
[[ -37  396  261  -18  142 -427   90  394  210  316   42  551 -323   53
  -234  198 -221  139   28 -154  -84]
 [-564  -28  219   14 -137   57   98  164   67  -28  164 -102   76  -64
   377  -77 -208   67    8  -39 -448]
 [ 185  281  227  125  172 -428  169  132  -11  241   79  445 -286  -21
  -406  331 -185  115   55  -27    9]
 [ -86 -146 -183  101  375 -134 -209 -165 -176   21  163 -415   72 -410
   -84  -15   66 -117  135   47  201]
 [-739  199  463  -81 -160  -20  289  243  236 -185  208  261 -184  187
   102 -113 -201  189 -136 -173 -301]
 [-102  247   94   -8  258 -331  -53  266  199  240   83  282 -208 -117
  -205   96 -100   67   50 -122   45]
 [-851   11  445   80 -157  170  420   30  302 -336  363  135  -34  -74
    97  -79 -123  197 -168  -15 -370]
 [-300 -116   -6   29 -126   39 -133   63  -43  106   18 -215  124  -68
   429 -140 -209  -54   38  -20 -392]
 [-409   49  374   82 -178   92  422 -353  131 -241  256  121  -16  252
   164  106 -219  345  -30   89 -217]
 [-485   11  121  -81 -122  152   60   50  -86  -50  141  -46   -7  207
   231 -197 -177  222    8  -68 -100]
 [ 330 -233  -16  510    6  -65  137 -371  -81   33   76  283 -110 -421
  -677   43  -81 -188 -181  165 -148]
 [  20  268   74  -15  200 -267  -20   53  189  230   43  373 -211   48
  -190  165 -113  177   21  -50  162]
 [-250 -149    1  -19  -91   72  -79  303 -788  132  113 -501  163  -26
   351  -34 -214   29  217    4 -179]
 [-628   -5   17  -86  -54  135  -63  390  142  145  131   -5   -6   43
   269 -470 -230  167   93 -211 -374]
 [-657   69  306  -31 -226  111  156 -106  393 -271  110  255 -114  153
   146 -155 -106   82 -312  -79 -195]
 [-219 -191 -196  -14  -99  240 -215 -158 -220   74   20 -290  173   59
   365 -192 -122   76   31   62  -16]
 [ 336  251 -102  -58  299 -310 -109  145 -514  361   22  190 -272  215
  -439  129 -126  248  215  -68  553]
 [-272 -221 -307  -81 -114  270 -400 -197  -60   87  -78 -342  203   95
   513 -363 -110   -1   -8    4  -36]
 [ 127   30 -231  -27  140 -107 -321 -144  -14  264  -89   -5  -12   24
    82    9  -80   19   38   11  202]
 [-560 -118   82  -11 -191  187  -46  -90  150 -140   71 -129   89    7
   389 -215 -120  -14 -149  -24 -281]
 [-110  147  153   90  177 -235   79  125  132  185  157  161  -61 -206
   -44  245 -133   94   80   23 -119]
 [-288  210  195   77  290 -209  185   90  376   58  272  352 -207 -185
  -344   45  -62  202   28  -70   29]
 [-432   49  -23 -126  -33  188  -31  308 -277  139  133   28  -98  274
    36 -382 -190  327  106 -157   69]
 [  84  115 -163  -61  164  -70 -190  -67 -158  200   -6  161 -170  178
  -234  -73  -63  183   28  -47  443]
 [ 235  406  387   63  188 -498  350  184 -422  139  153  491 -438  205
  -675  444 -183  262   84  -55  320]
 [ 102  353  192   69  225 -447  116  553  -57  437   83  554 -369  -18
  -506  102 -258  159  154 -186  -81]
 [-701 -199   99   97  -38  239   88   64   44 -184  289 -236  131 -304
   181 -239  -51   18  -61    7 -287]
 [-242   37   17  -90 -102  182   44   69 -442   86  118  -26  -27  332
   118  -90 -190  361   99   -6  169]
 [ 198 -130 -356  117  -31  225 -294  107 -212  510  -38    4  257 -283
   267  255 -114  136   44  268   39]
 [ -48 -355 -208  176 -229  288 -175 -345 -363  -11  -30 -282  174  -38
   188 -209 -120  -91  -94  141 -123]
 [ 114  286   23  -52  262 -341  -71  246 -157  302   29  292 -283  101
  -340   92 -128  150  112 -123  281]
 [-158  352   19 -100  376 -439 -170  844   80  519   54  371 -348 -106
  -353 -226 -199   74  222 -371  -57]
 [-148 -148  -85  206 -144  252   69 -121   22   81   86  281  -97   68
  -266 -442 -193  176  -83  -25 -166]
 [-591  -35  168    8 -137  256  178   15 -109 -237  224  111 -110  116
  -134 -257  -61  198 -186  -51   79]
 [ 245  -50   23  304  136 -213   84 -343  -35   50   72  181 -131 -211
  -455  126  -85  -63  -39   91   10]
 [-769   63  235  -61 -172  306  225  189   37 -243  242  332 -233  226
  -237 -423  -70  279 -255 -169   78]
 [-336  217  -91  -48  249   73  -50  248  387  165  159  667 -375   68
  -630 -442    6  337 -121 -216  418]
 [ 385   21 -204  117   93 -157 -253  -65 -214  323 -130  213 -114  -70
  -285  123  -82  -56  -63   62  247]
 [ 282 -168 -151  246  120 -163 -172 -532   -4   74  -31 -166   98 -285
     8  204  -45 -191  -21  190   -7]
 [ 287 -179 -279  312   83   -3 -187 -290   97  229  -55  238  -72 -266
  -402 -197  -80 -127 -109   66  -21]
 [ -50  -22 -175   30  218   12 -173 -309   21  -10   77   22  -77  -50
  -235  -92   63   72  -58   35  440]
 [ -47 -307 -315    3  -41  289 -266 -266 -746   28   39 -578  221   50
   253 -154  -56   54  109  129  270]
 [ -13    5 -142   20  126 -146 -290 -149  253  186  -62  -12   19 -146
   167   11  -72  -86  -13    3  -12]
 [ -50  327  183   -2  271 -390   82  439   72  373  138  336 -204  -98
  -177  232 -200  201  198 -101  -65]
 [ -82  144   -4  -25  251 -221  -99  193 -123  211   98   69 -153  -52
  -170   11  -92   95  125  -95  163]
 [  11  189   32  -12  139 -270 -107  263   -9  307   -1  230 -179    1
  -126   29 -167   55   66 -110   -8]
 [-215  -86 -222  -39 -142  290 -179  231 -271  281   -7   96  -48  258
    28 -526 -241  239   63 -127  -41]
 [-232 -138 -180    8 -199  295 -152  114 -217  183  -11   63  -17  197
    67 -479 -215  155  -18  -83  -99]
 [-104  -66  -46   70 -186  148  -19  396 -508  312   38   75  -16   69
    14 -179 -278  155   91  -34 -213]
 [-534 -197  -63    6 -122  331  -75 -148  -43 -166  132 -176   88   -6
   192 -343  -43   68 -123    3  -17]
 [  96   74  -38   56  148 -159  -81  -38  -96  236   52   23   -6  -83
    27  230 -119   99  103   82   86]
 [-712  -86 -198 -122  -80  315 -310  196  527  119   22   76   17   34
   337 -742 -136   89  -90 -227 -278]
 [-378 -157  129   86 -278   -8 -129  -72  232  -62  -63 -151  137 -190
   519  -42 -179 -306 -217    8 -615]
 [ 193  239  274  227   90 -354  288  206 -117  199  114  626 -393  -45
  -732  204 -191   96  -50  -52  -10]
 [-479   48  258   32 -244   91  181 -104  338 -124   88  291 -109  206
   130 -190 -220  154 -183  -66 -322]
 [-520 -224 -258  -47  -78  399 -230  346 -350  147  111 -242   91  -24
   165 -610 -125  121   69 -118  -75]
 [ 220  -52  100  281   58 -298   14 -301   12   62   14   24   -8 -338
  -104  364  -97 -225  -79  154 -188]
 [  82 -503 -470  286 -199  487 -260 -406 -422   47  -51 -135   94  -62
  -225 -612  -74  -72 -139  101   42]
 [-603  106  288 -106 -193   21   84  183   99  -93   84   87  -94  196
   275 -150 -200  100 -105 -151 -273]
 [-333 -101 -267  -59  248   90 -380 -118  122    2   67 -226   64 -253
    76 -202  124  -67  -72  -11  331]
 [-167 -158  134  264 -206   80  177  -14 -147  -11  104  141  -59 -123
  -184 -153 -206  -35 -113   22 -386]
 [ 269  277   88   -2  313 -464   -7  213 -434  327   74   94 -213   25
  -280  356 -154  132  248  -40  274]
 [-538 -113   88   16   25  145   84   23 -216 -155  261 -244   25  -61
    47 -237  -69  115   41  -39  -42]
 [  60  404  353    5  243 -452  296  104  -93  150  184  376 -304  153
  -341  435 -182  311  151  -32  197]
 [ 143   51  -79   69  150 -205 -154  -69  -16  243  -13   68  -57  -84
   -53  110 -124    7   55   22   57]
 [-100  320  248    1  282 -331  204  548 -359  221  229  326 -326  -49
  -539  199 -119  236  139 -120  229]
 [ 260  161  -52   25  172 -319 -161  180 -318  333  -61  188 -215   15
  -307  118 -135    3   67  -62  215]
 [  62 -576 -184  512 -282  358   33 -541 -262 -112   58 -156  186 -375
  -172 -280 -121 -238 -205  241 -402]
 [-366   69  181  -46 -184  124  155  321 -346  124  156   42   -2  189
   224   16 -260  299   74  -12 -172]
 [-297 -113  -44   47 -207  211  -83   65   43  163   27  -19  147  -21
   407 -125 -225   96  -25   45 -353]
 [-276 -178 -131  -15  -70  141 -179   85 -332  159   59 -401  187  -11
   438 -229 -214   39  178  -17 -244]
 [ 181   37 -273  -30  167 -125 -350  -71 -106  307 -109   25  -89   68
   -65 -114 -101   24   69  -56  257]]

[ 197   91 -228  -30  301  208  209   92  -45   37 -193 -289 -190   36
  225  318  163 -167  151   53   99 -184  -51  127  -45   -5  171  102]	21
[ -55 -235  399  -27 -330  -88 -191  264   -2 -129  352 -240 -220  415
  -89  182 -136   -3   40   19 -158 -168   36  -25 -102 -273  -76    8]	19
[  93  164  447   14   94  198  -60  332  -57  185 -182   17 -462  126
   10  221   52 -128 -234  -41   61  -79 -155   10 -126  402    0  103]	13
[  95   21  106    4 -216  260   70   73  -35  -34   21   44 -217   32
  -71  226 -109  -29 -129   -1   94 -110  -98 -253  -99  256   32   89]	43
[-690 -628 -159  -30 -597  108 -220   61  380 -464  340 -249 -638  296
 -698  501 -212 -510  308 -316  698  103 -328 -354  212  388  209  521]	28
[ 149 -223  465 -118 -201   15 -124  445  -79  -72  287 -265 -292  401
   36  295  -96  -58   73   48  -54 -256  214  -39 -165 -283   58  -24]	4
[ -21 -715  368  -24 -667 -414  250  131  471   21  495 -161  281   37
 -498   66 -172   79   95  196  110 -335  -28   37 -185    0  544  -68]	12
[  91 -312  521 -108 -424  -60  -91  410  106  -58  298  -80 -185  229
 -208  192 -165  -17  -43  -51   31 -239  106 -134 -146 -143  123  -46]	7
[  23   17   46  245   82  -77    0  171  185  118  106  156  191  -89
 -327   52   24  308 -155  -93   96  -86  -47  -45    5   15  182  -61]	66
[ 447  129  -73 -118   75  202  319  104   75   48 -248   46  171 -191
  134  132  103  -56  -65  -13  -44 -349  -65   -8 -101 -228  136  -85]	34
[-123  363  -33  232  -51  -48  -72 -160   26  150 -139   58  -87 -118
   -7 -145   -4  193 -307 -324 -296  147 -369   57   40  112 -353  -43]	71
[ -78  205 -411  274  -51   23  103 -353   28  -38   52  -51  185  -99
  -19  -33  -43  275  -70  -82 -221   42 -248  -51   33  -70 -167   -6]	1
[ -32  220  173   20  139  109  -47  258  141  202 -377   73 -450 -115
  -96  128  147 -230 -219 -373  186   32 -327   94   37  382  -13  119]	47
[ 160  516 -132   10   29  314  -56  -54 -222   -3 -293   14 -303  -55
  333   49   -2  -14 -237 -372 -272   46 -184 -120    4 -106 -471  -35]	54
[  -5 -350  472 -218 -449  -75  -51  281  244 -174  161 -118 -107  284
 -208  158  -61 -306   33  -24 -131 -349 -182   41  -92 -348  -11   52]	60
[-485  422  -94  257  590   91 -284  -27  -37  130 -388 -295 -657  296
   94  180  311 -315   -9 -189  -88  242 -591  431  181  348 -361  367]	36
[ 785  463 -313 -435 -310  631  595 -169 -284   30 -612  -69 -331 -472
  752  162  -66 -321 -172 -267 -127 -236  -74 -279 -238  103 -163 -112]	8
[-246  401  285  233  556  123 -421  404 -123  198 -257  -94 -704  304
   14  235  215 -106 -175 -271   62  186 -211  203   90  316 -234  207]	51
[  54 -119  378 -181 -397  147 -136  310  -75 -118  114 -193 -525  279
   44  266 -154 -222  -27 -178   -9 -122   23 -160 -107  -52 -113   57]	11
[  42  253  555 -101  -62  281  -55  322   36  243 -458  187 -685  -45
  -48  163   73 -366 -408 -263  145  -14 -397  -38  -97  692 -108  158]	46
[  29 -215  520  -34 -333  -93 -235  383  -38  -68  362 -185 -253  386
  -82  176 -158   61  -25  -49 -137 -172  149  -62 -138 -269  -51  -55]	58
[ -76 -230  621 -249 -247   13 -236  484  190 -130  -11 -129 -464  391
 -159  248   26 -492   11 -172  -32 -267 -216  111  -30 -233 -106  143]	39
[ -33 -362  140 -141 -491   13   15  108   95 -235  297 -290 -214  263
  -91  260 -171 -181  168   -8    9 -212  -31 -114  -74 -189   66   80]	20
[ 168  216 -391  120 -169   61  219 -334   49  -63  -14   44  370 -215
   81  -98  -72  255 -112 -126 -342 -116 -198  -97   -7 -341 -197 -142]	38
[  78   88 -343   69 -167  149  211 -181   66  -26  -63  -37   -9 -212
  -14   98  -56   63  -48 -178   62  -28 -168 -168   -3  108   39   16]	50
[ -87   31 -266    6  -76  -50  202 -277  370 -123 -201    0  309 -116
 -145  -59  140 -211   14 -112 -265 -228 -579  226  101 -371 -149   68]	67
[ 208  248   -1  -90 -370  310  341 -210  -17  141 -342   75 -293 -316
  177   51  -87 -159 -306 -124  -46  -38 -370 -177 -161  594  -88   39]	27
[ -45  244 -270  149 -138   50  159 -302   76   86 -169  -16  -53 -226
   37  -59  -21   72 -172 -230 -136   86 -373   -6    7  228 -165   17]	15
[ 338  368 -483  -11 -276  242  421 -445  -88   35 -246  -29   99 -415
  354  -62  -98  122 -170 -198 -270  -50 -215 -166 -101   26 -204 -133]	63
[ 169  117  305    3 -147  218  -38  263  -77   73  -23  102 -293   29
  -24  178  -89   44 -254 -125   51  -89    0 -236 -123  212  -20   -8]	18
[ 128  -23  658 -461 -309  225  -51  455   72   10 -402 -152 -802  199
  161  257   57 -775 -114 -288  -20 -246 -335  128 -126  103 -183  159]	32
[ -49  147  211  -25  156   12   82  121  312  182 -459   79 -165 -101
 -123   28  253 -349 -186 -163  -40 -143 -571  314   24  193  -27  131]	57
[-101  386 -263  286  182  100 -187 -168 -201  -86   64 -106  -33  170
  151   23   -6  284  -87 -143 -376   87 -135  -19   75 -299 -440   -5]	14
